Below are the code and all the weights of a small trained network. Each question names an input and a class and asks about switching units off, where a switched-off unit gives its printed mean instead of its output.

import numpy as np


def w(rows, s, z=0):
    codes = np.array(rows[::2]) - 128.0
    scale = np.full(codes.shape[1], s)
    scale[-1] = z or s
    return codes * scale


def norm(h):
    return h / np.sqrt((h * h).mean(-1, keepdims=True) + 1e-5)


def f(y):
    return y / 2 * (1 + np.tanh(0.7978845608 * (y + 0.044715 * y**3)))


def log_softmax(a):
    a = a - a.max(-1, keepdims=True)
    return a - np.log(np.exp(a).sum(-1, keepdims=True))


def net(x, mask):
    res = np.array(x, float).reshape(1, 6) / 4 @ E
    u = 0
    for l in range(4):
        y = f(norm(res) @ A[l][:, :-1].T + A[l][:, -1])
        res = res + np.where(mask[u : u + 7], y, B[l][:, -1]) @ B[l][:, :-1]
        u += 7
    return log_softmax(norm(res)[-1] @ U[:, :-1].T + U[:, -1])


A, B = {}, {}
E = w([
[162,101,105,212,115,109,85,229],'x0',
[212,171,171,138,72,186,80,176],'x1',
[118,129,57,103,145,109,214,156],'x2',
[90,75,166,111,193,210,131,117],'x3',
[159,130,115,194,130,253,102,70],'x4',
[183,139,39,93,191,114,75,132],'x5',
],0.0048)
A[0] = w([
[100,125,182,175,145,182,124,82,13],'0.n0',
[46,98,99,84,182,92,164,123,35],'0.n1',
[24,109,220,205,146,243,127,54,5],'0.n2',
[81,91,143,109,143,139,143,75,15],'0.n3',
[148,123,182,73,124,147,122,113,43],'0.n4',
[90,129,194,17,154,123,181,184,57],'0.n5',
[100,141,206,2,138,135,175,166,61],'0.n6',
],0.0082,0.0024)
B[0] = w([
[134,65,124,125,84,113,117,65,167],'0.n0',
[115,145,168,60,84,93,93,91,203],'0.n1',
[80,31,168,87,61,156,175,86,254],'0.n2',
[109,109,91,136,124,128,123,146,154],'0.n3',
[152,169,124,106,92,133,104,104,141],'0.n4',
[82,64,204,126,127,100,160,145,205],'0.n5',
[134,1,131,87,103,171,170,123,206],'0.n6',
],0.0084,0.0053)
A[1] = w([
[41,107,50,55,178,1,166,103,126],'1.n0',
[135,102,53,130,236,234,102,130,56],'1.n1',
[76,104,174,176,131,212,119,102,7],'1.n2',
[166,134,205,54,103,150,142,188,108],'1.n3',
[73,140,81,142,140,120,216,133,154],'1.n4',
[67,144,133,87,149,33,155,114,83],'1.n5',
[125,85,152,167,163,79,87,204,109],'1.n6',
],0.011,0.0022)
B[1] = w([
[63,9,166,86,90,134,152,39,254],'1.n0',
[149,181,116,86,165,147,96,30,166],'1.n1',
[97,64,145,97,99,164,132,131,183],'1.n2',
[86,139,105,87,86,105,147,96,201],'1.n3',
[159,161,102,71,108,139,214,154,150],'1.n4',
[151,65,112,89,133,161,106,74,197],'1.n5',
[106,151,71,131,82,144,148,185,186],'1.n6',
],0.013,0.0084)
A[2] = w([
[143,8,154,168,174,85,133,142,10],'2.n0',
[77,137,203,147,190,135,106,162,84],'2.n1',
[131,67,172,172,218,63,146,106,21],'2.n2',
[107,80,210,125,223,61,98,146,13],'2.n3',
[135,174,166,149,186,106,89,97,22],'2.n4',
[134,147,176,114,254,137,111,132,16],'2.n5',
[62,91,220,145,178,134,77,126,8],'2.n6',
],0.01,0.0014)
B[2] = w([
[128,153,58,43,152,157,91,15,254],'2.n0',
[173,90,3,75,58,143,78,124,89],'2.n1',
[67,182,55,60,97,35,64,122,132],'2.n2',
[181,154,63,38,196,141,126,93,127],'2.n3',
[185,178,159,167,182,106,80,150,131],'2.n4',
[102,242,89,154,31,133,52,178,123],'2.n5',
[92,133,126,144,102,164,193,56,214],'2.n6',
],0.0058,0.0035)
A[3] = w([
[109,122,101,71,175,54,138,117,165],'3.n0',
[112,83,185,140,128,202,110,122,101],'3.n1',
[112,101,114,171,140,89,101,194,5],'3.n2',
[154,129,123,102,147,132,162,144,72],'3.n3',
[119,157,118,118,164,128,251,112,32],'3.n4',
[83,124,115,97,148,67,139,103,127],'3.n5',
[110,168,205,114,76,74,127,101,173],'3.n6',
],0.013,0.0014)
B[3] = w([
[141,65,176,155,73,186,144,122,181],'3.n0',
[116,106,61,53,151,53,207,92,254],'3.n1',
[95,132,156,117,149,79,199,191,142],'3.n2',
[27,137,138,155,73,121,24,143,121],'3.n3',
[75,108,72,139,78,81,121,241,148],'3.n4',
[156,98,146,141,98,254,211,143,203],'3.n5',
[150,93,86,124,211,181,99,66,198],'3.n6',
],0.0086,0.0074)
U = w([
[156,133,216,205,183,88,111,159,3],'0',
[185,220,114,142,181,156,58,92,113],'1',
[94,37,146,75,100,150,184,73,195],'2',
[115,173,111,163,100,89,158,255,118],'3',
],0.0098,0.0031)

Each question gives the input, the list of numbers given to net, and the class t.
The units are the neurons (one row each of A and B). Each row of codes is followed by its name. A weight is (code - 128) times the scale printed after its matrix; where a second scale follows, it is the last column's (A, B and U).
mask holds one flag per neuron, layer by layer. A switched-off neuron (its flag False) gives its mean, the last column of its row in B, instead of its output. The means were averaged over made-up inputs and are rounded, as every weight is.
A unit's drop is (log p(t) with every unit on - log p(t) with that unit switched off) / (log p(t) with every unit on - log p(t) with every unit switched off).
most important unit: the unit with the biggest drop
k most important neurons: the k neurons with the biggest drops, biggest first
k most important neurons of layer l: the k neurons of layer l with the biggest drops, biggest first
drop when u is switched off: that unit's drop, to one decimal
input [3,-3,8,-7,4,-3], class 3: 4 most important neurons : [1.n4; 3.n4; 0.n1; 0.n5]
input [7,6,-1,5,4,3], class 1: most important unit : 1.n1
input [5,3,-4,-7,3,-5], class 3: 2 most important neurons : [1.n0; 0.n2]
input [7,7,3,0,-1,8], class 1: 2 most important neurons : [1.n1; 0.n5]
input [1,6,-1,0,3,1], class 1: 3 most important neurons of layer 0 : [0.n2; 0.n5; 0.n6]
input [4,1,3,-6,-4,-5], class 3: 2 most important neurons : [0.n1; 0.n2]
input [8,7,-4,8,-5,3], class 3: 2 most important neurons : [1.n6; 1.n0]
input [6,-2,-4,-3,-3,8], class 3: 3 most important neurons : [1.n6; 0.n2; 0.n1]
input [-4,8,1,6,6,7], class 1: 2 most important neurons of layer 0 : [0.n5; 0.n6]
input [-8,5,5,0,4,4], class 1: 2 most important neurons of layer 1 : [1.n0; 1.n1]
input [3,5,5,1,-2,3], class 3: 2 most important neurons of layer 1 : [1.n0; 1.n5]
input [7,3,2,0,-7,-8], class 3: 2 most important neurons of layer 1 : [1.n0; 1.n6]
input [-4,-1,-5,-8,7,5], class 1: 2 most important neurons : [0.n2; 1.n0]
input [7,-3,-8,2,-4,3], class 3: most important neuron : [1.n6]
input [5,0,7,-5,8,-2], class 3: drop when 3.n4 is switched off : 0.4
input [-3,8,-2,-5,2,5], class 1: drop when 1.n0 is switched off : 0.3
input [8,2,5,6,8,8], class 1: drop when 3.n1 is switched off : 0.0
input [8,1,3,-1,3,-1], class 3: drop when 1.n6 is switched off : 0.1
